Here is a tiny trained network, its code and every weight. The questions are about switching its units off for an input and a class, where a switched-off unit gives its printed mean instead of its output.

import numpy as np


def w(rows, s, z=0):
    codes = np.array(rows[::2]) - 128.0
    scale = np.full(codes.shape[1], s)
    scale[-1] = z or s
    return codes * scale


def f(y):
    return np.maximum(y, 0)


def log_softmax(a):
    a = a - a.max(-1, keepdims=True)
    return a - np.log(np.exp(a).sum(-1, keepdims=True))


def net(x, mask):
    res = np.array(x, float).reshape(1, 7) / 4 @ E
    y = f(res @ A[0][:, :-1].T + A[0][:, -1])
    res = res + np.where(mask, y, B[0][:, -1]) @ B[0][:, :-1]
    return log_softmax(res[-1] @ U[:, :-1].T + U[:, -1])


A, B = {}, {}
E = w([
[34,85,179,177],'x0',
[128,128,128,128],'x1',
[182,91,231,94],'x2',
[128,129,129,128],'x3',
[69,149,127,10],'x4',
[128,125,127,128],'x5',
[128,124,128,128],'x6',
],0.011)
A[0] = w([
[86,139,39,152,254],'n1',
[97,145,102,187,119],'n2',
[172,157,78,8,138],'n3',
[10,128,169,67,7],'n4',
[106,111,174,241,136],'n5',
[208,137,98,157,183],'n6',
[104,168,4,95,203],'n7',
[171,115,224,102,139],'n8',
[254,147,79,154,198],'n9',
[156,104,211,160,107],'n10',
],0.02,0.0059)
B[0] = w([
[47,145,139,227,228],'n1',
[116,159,200,146,186],'n2',
[223,234,139,134,229],'n3',
[44,45,116,58,211],'n4',
[203,152,128,216,246],'n5',
[74,69,127,91,215],'n6',
[125,137,3,165,242],'n7',
[210,89,103,59,219],'n8',
[35,65,127,62,254],'n9',
[182,68,72,163,212],'n10',
],0.036,0.018)
U = w([
[3,75,118,120,249],'0',
[203,132,32,174,54],'1',
[124,18,165,20,206],'2',
[238,180,169,44,83],'3',
[135,151,190,225,34],'4',
],0.0068,0.0016)

Each question gives the input, the list of numbers given to net, and the class t.
The units are the neurons (one row each of A and B). Each row of codes is followed by its name. A weight is (code - 128) times the scale printed after its matrix; where a second scale follows, it is the last column's (A, B and U).
mask holds one flag per neuron, in row order. A switched-off neuron (its flag False) gives its mean, the last column of its row in B, instead of its output. The means were averaged over made-up inputs and are rounded, as every weight is.
A unit's drop is (log p(t) with every unit on - log p(t) with that unit switched off) / (log p(t) with every unit on - log p(t) with every unit switched off).
The circuit of an input: a set's keep is (log p(t) with only the set's units on - log p(t) with every unit switched off) / (log p(t) with every unit on - log p(t) with every unit switched off). Starting from all 10 units, units are removed one at a time, each time the one whose removal leaves the highest keep (on an exact tie, the one counted first), for as long as the keep stays at least 0.8.
units of the circuit, in order: the units of the circuit, biggest drop first
top k neurons: the k neurons with the biggest drops, biggest first
drop when u is switched off: that unit's drop, to one decimal
input [-8,-6,-7,8,-1,-2,-1], class 0: units of the circuit, in order : (n9)
input [0,8,1,3,-2,0,-6], class 2: top 2 neurons : (n7 n1)
input [1,1,-7,-1,3,-7,-5], class 0: top 2 neurons : (n5 n1)
input [-6,-6,1,2,6,6,6], class 3: top 3 neurons : (n3 n1 n10)
input [1,-3,-4,5,5,8,3], class 0: top 3 neurons : (n4 n5 n10)
input [0,-8,6,-8,7,7,-8], class 3: top 3 neurons : (n3 n9 n6)
input [1,5,-7,-2,5,-4,0], class 0: top 3 neurons : (n4 n5 n1)
input [-7,-7,4,-6,1,-8,0], class 3: top 2 neurons : (n3 n4)
input [1,5,3,0,2,1,4], class 2: top 3 neurons : (n5 n7 n3)
input [-2,0,0,5,-5,-5,-3], class 0: drop when n8 is switched off : 0.6
input [1,-4,-4,8,0,6,7], class 4: drop when n8 is switched off : 0.3
input [-5,-7,3,-6,2,5,7], class 3: drop when n3 is switched off : 0.7
